Below is a small trained network, with its code and all its weights. Each question gives an input and a class and asks what happens when units are switched off, that is, made to give their printed mean instead of their output.

import numpy as np


def w(rows, s, z=0):
    codes = np.array(rows[::2]) - 128.0
    scale = np.full(codes.shape[1], s)
    scale[-1] = z or s
    return codes * scale


def f(y):
    return y / 2 * (1 + np.tanh(0.7978845608 * (y + 0.044715 * y**3)))


def log_softmax(a):
    a = a - a.max(-1, keepdims=True)
    return a - np.log(np.exp(a).sum(-1, keepdims=True))


def net(x, mask):
    res = np.array(x, float).reshape(1, 4) / 4 @ E
    y = f(res @ A[0][:, :-1].T + A[0][:, -1])
    res = res + np.where(mask, y, B[0][:, -1]) @ B[0][:, :-1]
    return log_softmax(res[-1] @ U[:, :-1].T + U[:, -1])


A, B = {}, {}
E = w([
[31,77,149,123,36,119,40,226,193,117],'x0',
[135,140,90,61,103,94,92,91,142,117],'x1',
[151,143,105,95,106,126,108,131,121,116],'x2',
[145,113,27,245,132,240,73,105,162,254],'x3',
],0.013)
A[0] = w([
[79,115,63,159,105,106,95,187,162,163,101],'n1',
[143,181,153,100,206,56,197,94,69,53,255],'n2',
[163,63,152,167,173,168,157,123,71,178,178],'n3',
[54,121,157,108,82,95,89,228,155,92,136],'n4',
[107,68,109,138,87,167,75,163,206,161,94],'n5',
[152,158,153,117,176,28,178,122,40,110,201],'n6',
[150,135,136,100,141,107,211,98,123,86,160],'n7',
[165,193,38,196,155,163,169,10,132,202,141],'n8',
[202,154,62,165,181,187,120,14,102,188,138],'n9',
[93,92,109,161,68,182,30,168,171,152,91],'n10',
[112,170,152,96,74,125,119,213,228,87,145],'n11',
[204,126,183,82,164,136,188,97,148,86,168],'n12',
[109,138,90,149,129,84,115,147,93,107,96],'n13',
[148,87,111,79,82,132,96,111,62,107,122],'n14',
[2,91,215,89,84,82,127,196,95,6,155],'n15',
[127,106,55,152,105,226,123,101,142,166,174],'n16',
],0.0082,0.0089)
B[0] = w([
[120,107,119,202,161,120,85,122,110,163,165],'n1',
[166,181,158,99,194,178,186,86,137,132,252],'n2',
[147,158,193,110,131,142,111,131,191,88,190],'n3',
[84,98,143,118,93,39,122,146,180,104,198],'n4',
[136,150,24,153,160,64,1,125,74,216,176],'n5',
[170,181,129,156,205,151,146,83,178,144,218],'n6',
[190,152,111,173,132,215,228,98,92,170,186],'n7',
[45,96,134,81,113,95,135,150,168,52,250],'n8',
[36,108,151,57,47,80,159,250,207,63,247],'n9',
[164,124,92,207,182,35,22,106,54,193,188],'n10',
[73,142,151,106,124,92,77,175,136,95,182],'n11',
[157,185,146,172,149,161,203,116,135,185,194],'n12',
[99,98,26,165,57,134,130,110,120,161,125],'n13',
[169,159,119,169,112,148,107,113,135,109,144],'n14',
[83,134,174,33,74,128,175,160,191,25,237],'n15',
[88,132,175,146,151,86,50,143,156,103,211],'n16',
],0.0082,0.021)
U = w([
[254,210,140,115,211,186,175,52,173,150,252],'0',
[45,107,144,47,79,114,135,203,230,36,216],'1',
[122,125,112,185,163,116,41,127,149,242,106],'2',
[138,98,96,149,140,153,159,97,92,192,15],'3',
[116,107,105,161,84,172,155,125,85,201,37],'4',
],0.0084,0.0026)

Each question gives the input, the list of numbers given to net, and the class t.
The units are the neurons (one row each of A and B). Each row of codes is followed by its name. A weight is (code - 128) times the scale printed after its matrix; where a second scale follows, it is the last column's (A, B and U).
mask holds one flag per neuron, in row order. A switched-off neuron (its flag False) gives its mean, the last column of its row in B, instead of its output. The means were averaged over made-up inputs and are rounded, as every weight is.
A unit's drop is (log p(t) with every unit on - log p(t) with that unit switched off) / (log p(t) with every unit on - log p(t) with every unit switched off).
The circuit of an input: a set's keep is (log p(t) with only the set's units on - log p(t) with every unit switched off) / (log p(t) with every unit on - log p(t) with every unit switched off). Starting from the 12 units with the biggest drops (on a tie, the unit counted first), units are removed one at a time, each time the one whose removal leaves the highest keep (on an exact tie, the one counted first), for as long as the keep stays at least 0.8.
units of the circuit, in order: the units of the circuit, biggest drop first
k most important neurons: the k neurons with the biggest drops, biggest first
drop when u is switched off: that unit's drop, to one decimal
input [0,1,4,-3], class 0: units of the circuit, in order => (n9; n8)
input [1,4,7,2], class 2: 2 most important neurons => (n15; n9)
input [0,7,5,-3], class 0: units of the circuit, in order => (n9; n8)
input [-8,-6,-2,2], class 1: units of the circuit, in order => (n9)
input [1,2,5,7], class 2: 2 most important neurons => (n10; n15)
input [1,-6,3,7], class 2: 3 most important neurons => (n10; n15; n5)
input [0,8,-3,-2], class 0: 2 most important neurons => (n9; n8)
input [1,1,-4,6], class 2: 3 most important neurons => (n15; n10; n5)
input [4,-4,-8,7], class 2: drop when n7 is switched off => 0.0
input [0,-8,5,-3], class 0: drop when n9 is switched off => 0.5
input [-8,-5,-1,2], class 1: drop when n9 is switched off => 2.5
